Below is a small trained network, with its code and all its weights. Each question gives an input and a class and asks what happens when units are switched off, that is, made to give their printed mean instead of their output.

import numpy as np


def w(rows, s, z=0):
    codes = np.array(rows[::2]) - 128.0
    scale = np.full(codes.shape[1], s)
    scale[-1] = z or s
    return codes * scale


def norm(h):
    return h / np.sqrt((h * h).mean(-1, keepdims=True) + 1e-5)


def f(y):
    return y / 2 * (1 + np.tanh(0.7978845608 * (y + 0.044715 * y**3)))


def log_softmax(a):
    a = a - a.max(-1, keepdims=True)
    return a - np.log(np.exp(a).sum(-1, keepdims=True))


def net(x, mask):
    res = np.array(x, float).reshape(1, 7) / 4 @ E
    u = 0
    for l in range(3):
        y = f(norm(res) @ A[l][:, :-1].T + A[l][:, -1])
        res = res + np.where(mask[u : u + 9], y, B[l][:, -1]) @ B[l][:, :-1]
        u += 9
    return log_softmax(norm(res)[-1] @ U[:, :-1].T + U[:, -1])


A, B = {}, {}
E = w([
[47,134,27,86,200],'x0',
[45,109,230,116,167],'x1',
[179,122,85,195,170],'x2',
[151,203,131,103,207],'x3',
[124,166,74,149,185],'x4',
[132,178,155,140,167],'x5',
[95,253,47,226,135],'x6',
],0.0044)
A[0] = w([
[151,36,126,185,8,194],'L0N1',
[217,150,118,1,111,201],'L0N2',
[114,231,169,201,24,84],'L0N3',
[107,130,177,115,213,49],'L0N4',
[61,2,49,94,172,247],'L0N5',
[210,248,25,143,220,84],'L0N6',
[192,139,173,79,49,125],'L0N7',
[152,155,178,46,134,99],'L0N8',
[42,148,200,76,173,141],'L0N9',
],0.0055,0.0012)
B[0] = w([
[178,219,14,225,123,224],'L0N1',
[55,103,71,209,111,190],'L0N2',
[180,91,121,100,104,190],'L0N3',
[254,71,117,142,77,140],'L0N4',
[114,105,44,35,104,224],'L0N5',
[131,66,188,165,223,251],'L0N6',
[127,87,134,180,109,182],'L0N7',
[167,79,227,69,105,156],'L0N8',
[159,241,218,142,91,187],'L0N9',
],0.0046,0.0035)
A[1] = w([
[91,70,117,67,88,55],'L1N1',
[94,131,108,165,138,122],'L1N2',
[53,118,135,96,184,126],'L1N3',
[86,42,99,186,132,163],'L1N4',
[223,153,104,131,74,243],'L1N5',
[255,160,212,157,24,249],'L1N6',
[41,200,77,145,101,106],'L1N7',
[128,215,254,197,129,157],'L1N8',
[175,193,176,102,235,97],'L1N9',
],0.0057,0.0012)
B[1] = w([
[227,237,46,107,243,150],'L1N1',
[153,89,141,115,113,136],'L1N2',
[224,200,132,114,43,144],'L1N3',
[181,171,91,28,79,158],'L1N4',
[11,107,66,225,66,183],'L1N5',
[153,98,243,228,65,254],'L1N6',
[103,236,232,80,150,154],'L1N7',
[192,73,165,3,106,209],'L1N8',
[123,130,154,145,135,170],'L1N9',
],0.0034,0.0044)
A[2] = w([
[213,143,106,167,169,103],'L2N1',
[202,116,134,238,121,253],'L2N2',
[135,93,2,167,221,197],'L2N3',
[105,127,157,81,44,199],'L2N4',
[89,169,176,115,120,192],'L2N5',
[206,195,160,143,104,129],'L2N6',
[52,176,143,53,129,171],'L2N7',
[134,77,87,23,132,141],'L2N8',
[183,85,106,132,121,181],'L2N9',
],0.0081,0.0012)
B[2] = w([
[47,194,145,140,225,170],'L2N1',
[75,120,126,109,111,255],'L2N2',
[95,89,156,83,169,247],'L2N3',
[59,190,126,156,231,186],'L2N4',
[136,181,192,52,91,154],'L2N5',
[158,35,108,96,84,172],'L2N6',
[178,179,92,124,32,176],'L2N7',
[254,137,96,176,118,183],'L2N8',
[118,168,97,161,83,164],'L2N9',
],0.0062,0.0051)
U = w([
[135,117,239,107,94,187],'0',
[94,151,150,137,229,137],'1',
[116,117,125,201,54,196],'2',
[95,127,91,110,133,3],'3',
[136,253,141,58,78,95],'4',
[216,109,47,80,120,86],'5',
],0.013,0.0029)

Each question gives the input, the list of numbers given to net, and the class t.
The units are the neurons (one row each of A and B). Each row of codes is followed by its name. A weight is (code - 128) times the scale printed after its matrix; where a second scale follows, it is the last column's (A, B and U).
mask holds one flag per neuron, layer by layer. A switched-off neuron (its flag False) gives its mean, the last column of its row in B, instead of its output. The means were averaged over made-up inputs and are rounded, as every weight is.
A unit's drop is (log p(t) with every unit on - log p(t) with that unit switched off) / (log p(t) with every unit on - log p(t) with every unit switched off).
most important unit: the unit with the biggest drop
top k neurons: the k neurons with the biggest drops, biggest first
top k neurons in layer l: the k neurons of layer l with the biggest drops, biggest first
drop of u: that unit's drop, to one decimal
input [6,1,8,-2,-3,-5,1], class 5: most important unit => L0N5
input [7,-1,-8,-1,2,-1,-3], class 4: top 3 neurons in layer 0 => (L0N9 L0N6 L0N3)
input [6,7,-1,-5,6,-1,-7], class 5: top 2 neurons => (L2N8 L0N5)
input [8,8,-2,2,2,-5,-7], class 5: top 3 neurons => (L2N8 L0N5 L0N4)
input [8,-2,-4,3,7,7,-4], class 5: top 2 neurons in layer 1 => (L1N6 L1N3)
input [5,2,-7,-4,-6,-8,-3], class 4: top 3 neurons in layer 0 => (L0N6 L0N9 L0N3)
input [0,-3,6,-7,3,7,-6], class 3: top 2 neurons in layer 1 => (L1N8 L1N6)
input [5,4,7,-8,-7,-6,7], class 3: top 2 neurons in layer 2 => (L2N3 L2N8)
input [2,7,0,6,5,6,4], class 0: top 2 neurons in layer 2 => (L2N4 L2N5)
input [-3,-6,8,0,4,-4,7], class 1: top 2 neurons in layer 2 => (L2N1 L2N3)
input [6,-5,6,-6,-7,-4,7], class 3: top 2 neurons => (L2N3 L2N8)
input [7,4,5,4,-1,5,-5], class 5: top 2 neurons in layer 2 => (L2N8 L2N4)
input [-1,-3,8,5,-6,-8,-2], class 2: top 2 neurons in layer 1 => (L1N5 L1N1)
input [8,-3,-8,-7,-7,2,0], class 4: most important unit => L1N7
input [8,8,-3,-5,4,-7,5], class 4: drop of L2N7 => 0.1
input [0,-1,5,-6,2,-2,0], class 3: drop of L2N8 => 0.1
input [-8,-8,0,5,0,-1,3], class 2: drop of L2N6 => 0.0
input [-1,-5,6,0,-4,-2,-8], class 2: top 2 neurons in layer 1 => (L1N5 L1N8)
